Here is a tiny trained network, its code and every weight. The questions are about switching its units off for an input and a class, where a switched-off unit gives its printed mean instead of its output.

import numpy as np


def w(rows, s, z=0):
    codes = np.array(rows[::2]) - 128.0
    scale = np.full(codes.shape[1], s)
    scale[-1] = z or s
    return codes * scale


def f(y):
    return y / 2 * (1 + np.tanh(0.7978845608 * (y + 0.044715 * y**3)))


def log_softmax(a):
    a = a - a.max(-1, keepdims=True)
    return a - np.log(np.exp(a).sum(-1, keepdims=True))


def net(x, mask):
    res = np.array(x, float).reshape(1, 8) / 4 @ E
    y = f(res @ A[0][:, :-1].T + A[0][:, -1])
    res = res + np.where(mask, y, B[0][:, -1]) @ B[0][:, :-1]
    return log_softmax(res[-1] @ U[:, :-1].T + U[:, -1])


A, B = {}, {}
E = w([
[114,146,166,102,121,34,192,129,201],'x0',
[58,192,164,59,95,168,193,130,141],'x1',
[162,69,69,198,125,168,222,130,161],'x2',
[92,180,102,225,197,107,122,186,139],'x3',
[140,86,128,154,31,92,135,197,118],'x4',
[184,93,159,148,117,80,55,99,90],'x5',
[78,73,179,141,56,138,90,183,152],'x6',
[128,128,56,103,127,207,61,153,255],'x7',
],0.0091)
A[0] = w([
[54,178,139,29,175,133,124,134,208,225],'n1',
[110,194,157,104,194,63,165,68,101,184],'n2',
[155,23,86,84,135,99,172,141,178,254],'n3',
[150,170,48,211,165,185,78,159,153,156],'n4',
[57,98,139,122,75,106,144,194,109,245],'n5',
[238,54,70,179,79,113,162,122,214,175],'n6',
[129,74,28,176,149,190,127,163,153,214],'n7',
[67,203,109,33,114,138,85,143,252,170],'n8',
[67,122,164,145,51,124,140,182,115,126],'n9',
[51,113,52,134,161,175,146,153,93,165],'n10',
[106,125,141,102,121,153,114,117,100,146],'n11',
[175,66,105,39,84,181,48,53,96,173],'n12',
],0.011,0.0023)
B[0] = w([
[70,112,91,184,119,164,128,48,214,231],'n1',
[188,187,158,155,87,53,166,47,118,228],'n2',
[165,94,61,137,118,130,168,124,127,209],'n3',
[80,241,148,147,131,100,96,198,103,229],'n4',
[77,32,129,130,130,102,149,126,94,210],'n5',
[252,74,8,138,155,106,122,213,119,250],'n6',
[84,201,101,113,161,144,164,203,109,235],'n7',
[39,120,113,173,131,208,75,75,236,245],'n8',
[92,39,139,101,114,106,143,147,97,205],'n9',
[69,166,127,93,126,138,169,176,142,183],'n10',
[125,98,172,95,161,130,147,125,154,154],'n11',
[192,147,208,35,147,222,65,128,110,245],'n12',
],0.014,0.013)
U = w([
[63,175,141,120,127,121,166,231,109,5],'0',
[190,173,163,113,90,70,247,51,132,141],'1',
[65,1,178,110,48,71,178,175,104,202],'2',
[83,99,103,176,95,154,84,109,237,163],'3',
[178,141,171,208,106,16,44,123,121,102],'4',
[225,77,29,128,126,120,135,200,152,122],'5',
[197,108,210,2,115,182,82,126,121,188],'6',
],0.0084,0.0018)

Each question gives the input, the list of numbers given to net, and the class t.
The units are the neurons (one row each of A and B). Each row of codes is followed by its name. A weight is (code - 128) times the scale printed after its matrix; where a second scale follows, it is the last column's (A, B and U).
mask holds one flag per neuron, in row order. A switched-off neuron (its flag False) gives its mean, the last column of its row in B, instead of its output. The means were averaged over made-up inputs and are rounded, as every weight is.
A unit's drop is (log p(t) with every unit on - log p(t) with that unit switched off) / (log p(t) with every unit on - log p(t) with every unit switched off).
The circuit of an input: a set's keep is (log p(t) with only the set's units on - log p(t) with every unit switched off) / (log p(t) with every unit on - log p(t) with every unit switched off). Starting from all 12 units, units are removed one at a time, each time the one whose removal leaves the highest keep (on an exact tie, the one counted first), for as long as the keep stays at least 0.8.
circuit, biggest first: the units of the circuit, biggest drop first
unit that matters most: the unit with the biggest drop
top k neurons: the k neurons with the biggest drops, biggest first
drop of u: that unit's drop, to one decimal
input [1,-3,-7,-2,7,1,-8,-3], class 1: circuit, biggest first	[n2]
input [-2,4,3,-3,3,7,-8,4], class 6: top 2 neurons	[n12; n1]
input [-2,-3,-1,-6,-1,-5,0,-7], class 6: circuit, biggest first	[n1; n12]
input [7,7,-2,-5,-8,-6,-7,-4], class 3: top 2 neurons	[n1; n8]
input [-1,-3,-8,5,-5,6,-6,-3], class 1: top 3 neurons	[n2; n6; n8]
input [2,-1,4,3,-8,-3,-8,3], class 0: top 2 neurons	[n4; n7]
input [-6,-1,3,0,-7,7,-4,-5], class 6: top 3 neurons	[n12; n1; n3]
input [7,6,-2,-3,1,-5,1,-7], class 2: top 2 neurons	[n5; n9]
input [-2,-4,-2,-3,3,-1,4,7], class 5: top 3 neurons	[n6; n3; n7]
input [3,-4,7,5,-3,-4,8,6], class 0: top 2 neurons	[n4; n7]
input [-6,-6,7,5,4,-3,4,-3], class 0: top 3 neurons	[n4; n7; n10]
input [8,6,7,-8,-7,3,-6,3], class 3: top 2 neurons	[n8; n1]
input [6,0,-3,7,7,1,6,3], class 2: top 2 neurons	[n9; n5]
input [0,-2,-4,-6,5,1,3,8], class 6: unit that matters most	n12
input [-3,-2,-7,2,6,4,7,1], class 2: top 2 neurons	[n5; n9]
input [3,1,4,0,-3,7,1,3], class 5: drop of n7	0.0
input [-7,-6,1,-6,-2,-7,5,5], class 6: drop of n12	3.4
input [6,-5,-6,-3,7,-8,-7,-7], class 1: drop of n2	0.2
